After every row comes roughly how far along a hidden order it lies, from 0 to 12.
In the rows, zero is written as 100.
[105, 102, 102, 96, 100, 99, 94, 97, 104, 100, 101, 92, 105, 99, 103, 106, 104, 101, 108, 83, 93, 101, 100, 103, 107, 91, 101, 109, 94, 98, 76, 101, 95, 95, 99, 100, 102, 98, 98, 97, 97, 86, 98, 91, 112, 104, 92, 102, 89, 95, 99, 102, 103, 99, 95, 101, 102, 98, 114, 103, 99, 99] : 4
[87, 111, 95, 95, 79, 94, 104, 77, 112, 105, 110, 93, 101, 104, 103, 79, 97, 101, 94, 100, 100, 104, 100, 108, 128, 72, 94, 116, 82, 105, 71, 103, 92, 89, 100, 98, 95, 114, 108, 93, 90, 85, 99, 87, 89, 103, 104, 106, 77, 108, 96, 98, 105, 109, 101, 91, 104, 99, 168, 102, 111, 97] : 0
[117, 86, 95, 97, 100, 112, 103, 123, 83, 97, 107, 106, 64, 105, 111, 120, 110, 102, 112, 82, 106, 93, 98, 97, 88, 119, 109, 92, 121, 91, 126, 101, 97, 98, 97, 103, 112, 83, 93, 98, 109, 146, 100, 87, 100, 100, 115, 94, 112, 105, 91, 91, 98, 103, 109, 106, 137, 92, 70, 97, 86, 98] : 10
[95, 105, 100, 93, 89, 97, 99, 84, 106, 102, 104, 92, 107, 103, 100, 93, 103, 101, 101, 91, 97, 104, 101, 104, 121, 80, 98, 114, 89, 102, 78, 101, 92, 93, 100, 98, 99, 103, 103, 95, 95, 86, 97, 89, 102, 103, 101, 104, 79, 102, 99, 100, 103, 102, 97, 96, 102, 98, 141, 99, 105, 96] : 2
[104, 95, 99, 107, 103, 105, 99, 107, 99, 99, 101, 105, 91, 104, 96, 101, 104, 100, 100, 97, 103, 99, 100, 99, 94, 105, 101, 95, 103, 98, 116, 101, 99, 101, 100, 100, 102, 95, 96, 101, 102, 113, 98, 94, 98, 100, 104, 99, 106, 103, 99, 100, 98, 98, 102, 102, 111, 98, 84, 99, 94, 100] : 7
[100, 97, 103, 93, 94, 103, 95, 83, 116, 101, 103, 95, 117, 113, 81, 94, 109, 102, 99, 80, 100, 102, 103, 108, 130, 80, 95, 119, 82, 103, 77, 102, 86, 95, 101, 94, 100, 96, 97, 97, 95, 85, 93, 78, 99, 102, 97, 104, 74, 112, 97, 100, 97, 96, 95, 97, 119, 95, 141, 91, 96, 95] : 2
[124, 73, 89, 52, 84, 114, 112, 135, 68, 96, 119, 104, 28, 102, 124, 151, 115, 106, 120, 73, 117, 82, 96, 91, 92, 127, 115, 86, 147, 86, 124, 91, 102, 99, 94, 107, 121, 77, 95, 91, 122, 172, 114, 91, 103, 94, 130, 91, 119, 126, 76, 65, 94, 117, 121, 105, 165, 88, 42, 89, 71, 94] : 12
[79, 116, 92, 103, 70, 89, 107, 77, 102, 107, 110, 88, 88, 96, 119, 76, 88, 101, 94, 114, 99, 105, 98, 106, 119, 72, 94, 116, 81, 104, 72, 103, 96, 87, 99, 102, 93, 121, 113, 91, 91, 86, 103, 98, 89, 102, 106, 107, 82, 102, 98, 98, 111, 116, 105, 89, 92, 102, 164, 113, 119, 100] : 0
[92, 100, 99, 89, 86, 95, 103, 86, 103, 103, 103, 97, 106, 100, 100, 92, 96, 100, 96, 105, 102, 101, 101, 102, 116, 86, 96, 107, 92, 103, 84, 99, 99, 96, 100, 99, 97, 108, 106, 97, 97, 88, 102, 102, 97, 100, 101, 103, 90, 105, 98, 97, 101, 106, 102, 95, 96, 101, 129, 99, 106, 99] : 2
[85, 107, 99, 99, 83, 99, 105, 76, 116, 105, 105, 100, 115, 112, 83, 81, 102, 101, 88, 105, 107, 102, 103, 108, 132, 77, 91, 115, 85, 108, 93, 102, 90, 95, 101, 94, 94, 109, 107, 96, 94, 73, 99, 86, 84, 99, 108, 103, 78, 118, 98, 95, 98, 104, 103, 90, 110, 98, 156, 90, 108, 96] : 1
[107, 89, 90, 93, 93, 105, 112, 123, 78, 99, 108, 106, 54, 95, 121, 114, 98, 102, 104, 106, 110, 91, 96, 93, 76, 127, 109, 85, 126, 93, 132, 97, 107, 101, 97, 107, 107, 97, 100, 98, 112, 146, 108, 106, 92, 96, 120, 94, 124, 107, 91, 86, 100, 111, 117, 103, 126, 98, 61, 103, 94, 100] : 10
[102, 96, 95, 106, 99, 102, 105, 110, 90, 100, 102, 105, 81, 98, 105, 102, 98, 99, 102, 108, 105, 98, 97, 97, 84, 114, 104, 90, 109, 98, 120, 100, 104, 101, 99, 103, 102, 98, 100, 101, 104, 121, 101, 105, 96, 98, 110, 97, 109, 98, 99, 96, 101, 106, 106, 102, 107, 100, 77, 104, 98, 102] : 8
[100, 102, 102, 93, 96, 99, 96, 92, 106, 101, 104, 94, 107, 104, 96, 97, 104, 101, 103, 89, 97, 101, 101, 104, 117, 87, 98, 110, 91, 101, 80, 101, 93, 95, 100, 98, 101, 101, 100, 96, 97, 86, 97, 92, 105, 102, 98, 103, 78, 102, 97, 99, 101, 98, 95, 98, 104, 98, 128, 98, 100, 98] : 3
[116, 85, 96, 97, 101, 112, 101, 124, 87, 97, 107, 107, 61, 104, 108, 119, 109, 102, 112, 80, 106, 94, 98, 97, 91, 116, 108, 91, 118, 92, 124, 102, 97, 99, 97, 103, 111, 82, 92, 98, 106, 138, 99, 85, 101, 101, 113, 95, 110, 105, 91, 92, 98, 102, 107, 106, 140, 92, 74, 97, 85, 98] : 10
[89, 105, 99, 92, 89, 97, 102, 81, 107, 103, 105, 94, 108, 103, 97, 90, 99, 101, 95, 99, 99, 103, 101, 106, 124, 77, 95, 115, 88, 104, 82, 101, 94, 94, 101, 98, 98, 110, 106, 96, 96, 87, 100, 92, 97, 101, 99, 105, 82, 107, 98, 96, 104, 105, 100, 93, 104, 100, 144, 100, 106, 97] : 1

Part 2:
[100, 116, 113, 98, 100, 98, 99, 119, 85, 99, 72, 102, 98, 62, 101, 99, 95, 100, 131, 108, 100, 109, 150, 100, 92, 101, 103, 101, 111, 91, 86, 124, 117, 93, 99, 113, 43, 89, 101, 99, 86, 75, 99, 89, 85, 97, 111, 1, 99, 90, 86, 68, 108, 106, 168, 96, 60, 96, 98, 99, 117, 100, 102, 102] : 7
[99, 99, 97, 103, 82, 66, 100, 100, 97, 105, 98, 156, 105, 92, 98, 97, 100, 98, 100, 98, 101, 151, 98, 97, 98, 94, 110, 105, 101, 101, 125, 96, 99, 83, 102, 97, 78, 102, 86, 99, 93, 92, 110, 100, 98, 101, 100, 108, 98, 129, 110, 100, 96, 81, 87, 57, 102, 25, 117, 118, 83, 83, 105, 112] : 3
[118, 104, 99, 120, 111, 100, 101, 99, 104, 105, 107, 99, 91, 92, 98, 102, 121, 99, 139, 100, 100, 89, 109, 97, 80, 97, 104, 121, 102, 93, 90, 103, 71, 119, 120, 105, 102, 101, 99, 96, 63, 86, 75, 101, 97, 106, 67, 141, 103, 104, 87, 104, 97, 104, 103, 73, 107, 120, 106, 102, 76, 101, 75, 110] : 9
[98, 94, 100, 64, 99, 120, 66, 164, 85, 133, 98, 55, 105, 88, 105, 89, 103, 87, 103, 96, 115, 98, 106, 101, 102, 100, 116, 100, 102, 85, 73, 98, 100, 93, 100, 93, 104, 100, 79, 117, 102, 93, 101, 123, 78, 63, 101, 97, 73, 83, 99, 100, 100, 102, 101, 101, 75, 92, 99, 110, 106, 100, 104, 98] : 12
[101, 100, 101, 64, 97, 59, 99, 114, 100, 100, 103, 99, 101, 106, 85, 105, 100, 99, 81, 100, 88, 31, 96, 101, 138, 101, 105, 93, 102, 99, 99, 92, 101, 92, 100, 100, 141, 102, 99, 114, 102, 107, 100, 100, 107, 101, 91, 99, 96, 99, 99, 111, 100, 99, 96, 67, 100, 100, 99, 101, 149, 94, 107, 98] : 9
[100, 97, 98, 75, 97, 107, 100, 99, 102, 105, 106, 94, 87, 107, 123, 78, 109, 87, 127, 99, 119, 79, 75, 107, 97, 99, 99, 97, 101, 90, 94, 82, 94, 90, 102, 108, 105, 106, 100, 99, 107, 95, 101, 153, 95, 106, 101, 106, 99, 97, 104, 100, 114, 137, 130, 102, 101, 97, 103, 102, 95, 100, 103, 100] : 10
[122, 101, 100, 66, 117, 92, 91, 112, 89, 128, 96, 99, 100, 80, 100, 100, 111, 104, 123, 102, 100, 89, 55, 99, 156, 95, 84, 94, 100, 100, 104, 100, 54, 106, 100, 100, 177, 103, 82, 99, 76, 100, 106, 97, 100, 76, 84, 90, 117, 101, 100, 100, 99, 89, 100, 40, 101, 67, 118, 102, 95, 100, 101, 99] : 8
[102, 84, 97, 103, 98, 104, 100, 100, 102, 130, 100, 98, 95, 98, 92, 96, 100, 117, 169, 100, 127, 118, 98, 116, 78, 97, 112, 102, 101, 101, 102, 100, 96, 57, 102, 98, 102, 81, 99, 107, 94, 102, 106, 102, 98, 126, 99, 61, 114, 142, 93, 91, 108, 99, 148, 82, 100, 89, 98, 100, 96, 86, 30, 101] : 4
[99, 100, 105, 105, 108, 200, 102, 113, 104, 102, 99, 98, 99, 93, 127, 90, 127, 99, 102, 100, 120, 87, 131, 100, 98, 99, 106, 101, 101, 100, 104, 96, 89, 6, 102, 133, 31, 102, 99, 102, 127, 91, 125, 173, 95, 122, 101, 96, 35, 101, 85, 101, 99, 135, 94, 103, 101, 110, 83, 84, 12, 101, 106, 100] : 4
[114, 90, 83, 100, 122, 96, 101, 110, 101, 58, 100, 100, 132, 81, 102, 97, 107, 100, 100, 100, 103, 96, 102, 92, 92, 104, 86, 100, 101, 98, 99, 102, 99, 99, 99, 99, 49, 100, 105, 80, 101, 114, 101, 142, 103, 70, 98, 58, 35, 101, 98, 100, 100, 89, 116, 92, 78, 95, 97, 112, 8, 104, 185, 101] : 12
[101, 100, 117, 29, 76, 101, 100, 99, 113, 98, 106, 99, 98, 159, 131, 100, 100, 85, 104, 99, 101, 60, 47, 99, 58, 109, 134, 100, 100, 89, 100, 55, 98, 101, 100, 99, 99, 124, 100, 103, 97, 99, 88, 98, 102, 123, 99, 134, 101, 100, 100, 104, 97, 154, 104, 99, 98, 109, 101, 129, 48, 100, 153, 100] : 9
[97, 102, 98, 58, 96, 72, 77, 164, 102, 111, 109, 94, 107, 68, 92, 68, 106, 97, 168, 85, 100, 103, 138, 97, 37, 97, 100, 107, 101, 80, 83, 90, 129, 113, 103, 97, 103, 105, 98, 122, 91, 100, 104, 100, 82, 131, 99, 103, 101, 120, 102, 92, 96, 140, 95, 95, 101, 137, 106, 104, 160, 101, 110, 101] : 9
[74, 105, 98, 112, 109, 115, 105, 105, 79, 99, 75, 35, 127, 89, 129, 103, 102, 81, 82, 105, 88, 90, 97, 99, 96, 99, 82, 105, 101, 99, 107, 95, 95, 65, 105, 112, 77, 102, 100, 98, 88, 108, 104, 172, 90, 104, 104, 103, 100, 110, 103, 99, 97, 102, 121, 107, 105, 118, 105, 104, 85, 100, 115, 101] : 9
[101, 100, 118, 108, 91, 101, 102, 100, 103, 151, 99, 74, 106, 93, 136, 100, 101, 98, 103, 99, 120, 101, 91, 101, 98, 98, 99, 95, 87, 100, 105, 99, 96, 112, 103, 125, 45, 101, 99, 111, 96, 104, 108, 101, 96, 104, 101, 106, 79, 99, 102, 89, 111, 103, 121, 122, 107, 102, 109, 100, 85, 86, 105, 101] : 7
[100, 97, 100, 61, 93, 64, 97, 130, 102, 59, 100, 97, 126, 96, 83, 103, 100, 91, 96, 99, 100, 98, 97, 102, 121, 99, 96, 93, 104, 99, 102, 68, 92, 139, 102, 99, 100, 100, 99, 111, 96, 113, 100, 98, 106, 84, 95, 92, 88, 103, 101, 111, 89, 90, 91, 94, 102, 121, 104, 101, 101, 97, 101, 100] : 10
[149, 71, 104, 54, 72, 97, 91, 99, 107, 76, 96, 95, 118, 72, 48, 102, 111, 97, 96, 98, 100, 177, 130, 104, 88, 96, 99, 95, 107, 94, 110, 85, 91, 129, 103, 111, 130, 96, 109, 97, 67, 103, 107, 100, 92, 130, 109, 64, 106, 102, 100, 106, 92, 104, 109, 110, 103, 143, 113, 106, 104, 96, 120, 111] : 0

New part:
[100, 88, 94, 105, 72, 74, 108, 106, 94, 107, 111, 115, 101, 91, 88, 88, 88, 114, 87, 114, 114, 109, 105, 93, 104, 100, 79, 94, 108, 101, 98, 85, 100, 102, 104, 96, 111, 97, 111, 100, 62, 104, 89, 114, 94, 98, 100, 107, 94, 88, 117, 97, 94, 97, 99, 87, 97, 99, 93, 95, 103, 87, 107, 94, 102, 100, 99, 118, 84, 104, 87, 97, 100, 113, 78, 109, 94, 103, 114, 90, 113, 90, 120, 92, 97, 90, 98, 99, 105, 93, 103, 99, 76, 111, 103, 97, 106, 129, 113, 101, 88, 95, 112, 91, 98, 113, 102, 95, 97, 98, 87, 101, 98, 103, 84, 96, 115, 101, 108, 100, 95, 101, 77, 110, 112, 83, 100, 87] : 8
[111, 99, 90, 80, 103, 72, 99, 105, 113, 91, 104, 93, 96, 94, 110, 110, 113, 120, 75, 108, 103, 104, 98, 93, 114, 99, 90, 105, 113, 98, 95, 102, 98, 93, 59, 115, 86, 94, 103, 85, 105, 97, 98, 97, 108, 103, 96, 87, 112, 103, 133, 107, 93, 120, 113, 79, 114, 102, 103, 100, 98, 100, 96, 100, 110, 104, 103, 124, 111, 112, 90, 96, 108, 82, 93, 107, 97, 95, 92, 101, 87, 88, 93, 103, 115, 93, 112, 100, 102, 93, 93, 114, 72, 99, 107, 96, 96, 110, 92, 94, 104, 89, 140, 94, 91, 106, 100, 103, 98, 93, 99, 101, 99, 101, 107, 89, 113, 69, 99, 122, 102, 97, 92, 104, 99, 94, 148, 125] : 5
[109, 95, 92, 77, 100, 73, 98, 108, 119, 92, 105, 95, 105, 96, 116, 97, 103, 108, 75, 105, 104, 105, 99, 91, 115, 97, 96, 103, 114, 97, 97, 105, 99, 93, 53, 113, 85, 94, 103, 87, 109, 97, 97, 102, 110, 104, 94, 92, 111, 103, 140, 106, 101, 122, 117, 79, 115, 101, 96, 100, 97, 101, 98, 108, 111, 105, 100, 126, 107, 118, 89, 92, 109, 79, 106, 108, 97, 87, 93, 100, 82, 94, 95, 100, 112, 97, 115, 103, 105, 90, 95, 113, 92, 98, 107, 97, 94, 111, 89, 93, 97, 89, 105, 96, 92, 107, 98, 101, 98, 89, 98, 100, 102, 102, 109, 87, 117, 51, 99, 122, 102, 98, 98, 109, 99, 93, 149, 88] : 3
[113, 99, 92, 90, 43, 79, 103, 96, 102, 99, 102, 111, 96, 92, 106, 103, 85, 109, 72, 141, 106, 104, 112, 96, 96, 102, 83, 87, 113, 98, 108, 71, 100, 101, 81, 108, 103, 97, 116, 93, 86, 104, 90, 108, 100, 92, 101, 102, 101, 95, 103, 90, 92, 104, 99, 78, 107, 99, 87, 90, 103, 86, 102, 100, 105, 105, 99, 116, 93, 107, 88, 93, 109, 88, 76, 117, 97, 92, 112, 88, 101, 81, 117, 105, 105, 94, 103, 96, 110, 94, 105, 102, 63, 120, 102, 94, 95, 128, 99, 99, 90, 89, 128, 95, 97, 109, 103, 95, 99, 87, 91, 105, 103, 98, 95, 99, 125, 114, 106, 112, 99, 100, 63, 109, 99, 73, 108, 80] : 0
[109, 103, 92, 93, 73, 79, 101, 100, 102, 98, 107, 100, 86, 99, 91, 106, 96, 126, 95, 109, 112, 101, 103, 98, 94, 101, 91, 99, 104, 95, 100, 94, 100, 100, 88, 101, 101, 98, 103, 98, 87, 99, 95, 109, 95, 100, 102, 90, 103, 92, 104, 103, 89, 100, 93, 91, 98, 102, 94, 94, 102, 89, 99, 87, 104, 99, 105, 112, 100, 99, 102, 98, 99, 109, 92, 109, 97, 112, 111, 98, 106, 95, 111, 100, 105, 90, 98, 97, 100, 93, 101, 100, 70, 108, 102, 96, 103, 111, 102, 99, 106, 99, 123, 92, 97, 104, 104, 101, 96, 97, 95, 105, 103, 101, 91, 94, 107, 110, 103, 109, 97, 100, 83, 100, 104, 87, 100, 89] : 11
[115, 97, 91, 94, 40, 82, 104, 96, 97, 105, 103, 107, 99, 89, 104, 103, 85, 103, 74, 130, 107, 100, 112, 92, 94, 102, 80, 87, 106, 98, 110, 72, 100, 103, 93, 106, 106, 98, 114, 94, 80, 103, 94, 106, 97, 90, 103, 104, 102, 95, 96, 88, 91, 103, 93, 86, 106, 99, 89, 97, 103, 85, 102, 97, 106, 104, 102, 107, 90, 104, 93, 94, 108, 98, 58, 116, 95, 92, 112, 84, 106, 83, 116, 103, 102, 96, 102, 94, 108, 94, 107, 98, 47, 115, 113, 94, 97, 120, 103, 102, 93, 91, 115, 96, 98, 109, 103, 94, 99, 88, 89, 105, 102, 97, 90, 101, 120, 118, 107, 108, 100, 102, 70, 107, 101, 74, 103, 85] : 2
[99, 90, 90, 99, 50, 69, 110, 104, 91, 105, 110, 118, 109, 88, 96, 86, 85, 97, 79, 114, 114, 107, 108, 93, 103, 100, 75, 81, 100, 104, 103, 81, 101, 103, 102, 104, 112, 101, 117, 97, 79, 105, 91, 115, 97, 93, 100, 112, 89, 87, 110, 93, 96, 92, 99, 86, 101, 97, 86, 95, 105, 85, 108, 97, 104, 102, 98, 120, 81, 110, 81, 96, 107, 109, 79, 112, 96, 101, 116, 86, 114, 95, 122, 95, 95, 99, 100, 99, 118, 91, 104, 98, 79, 109, 104, 95, 106, 123, 116, 102, 86, 93, 101, 97, 97, 115, 101, 92, 98, 94, 89, 102, 97, 102, 86, 100, 124, 103, 108, 101, 96, 101, 76, 111, 110, 82, 99, 88] : 6
[119, 120, 92, 101, 89, 98, 102, 97, 113, 105, 114, 88, 63, 99, 90, 129, 98, 140, 103, 115, 102, 95, 93, 99, 106, 105, 95, 107, 96, 98, 92, 78, 97, 98, 83, 99, 94, 93, 101, 96, 89, 100, 101, 96, 93, 97, 102, 75, 112, 105, 125, 108, 75, 116, 80, 89, 100, 108, 97, 90, 99, 95, 90, 81, 111, 98, 119, 105, 118, 90, 130, 102, 96, 111, 86, 105, 96, 118, 102, 102, 107, 86, 102, 97, 111, 86, 96, 93, 99, 100, 98, 102, 49, 110, 103, 95, 106, 93, 110, 95, 123, 92, 117, 83, 97, 95, 105, 107, 96, 96, 102, 96, 96, 100, 94, 92, 85, 115, 100, 111, 98, 97, 101, 89, 101, 84, 99, 86] : 12
[126, 122, 88, 96, 32, 104, 101, 91, 113, 104, 110, 86, 73, 93, 105, 131, 86, 135, 93, 143, 99, 93, 99, 93, 95, 106, 97, 99, 105, 91, 107, 68, 97, 101, 82, 106, 96, 92, 105, 97, 82, 102, 96, 101, 90, 88, 104, 77, 115, 115, 104, 96, 76, 114, 80, 77, 107, 105, 89, 85, 98, 85, 91, 92, 112, 102, 119, 100, 112, 90, 129, 97, 105, 112, 77, 117, 95, 107, 112, 92, 101, 74, 113, 101, 113, 85, 97, 90, 108, 95, 105, 100, 10, 114, 109, 90, 100, 120, 110, 99, 105, 90, 127, 83, 97, 97, 106, 100, 94, 86, 96, 102, 104, 97, 96, 93, 89, 116, 101, 111, 102, 101, 77, 97, 96, 71, 101, 73] : 1
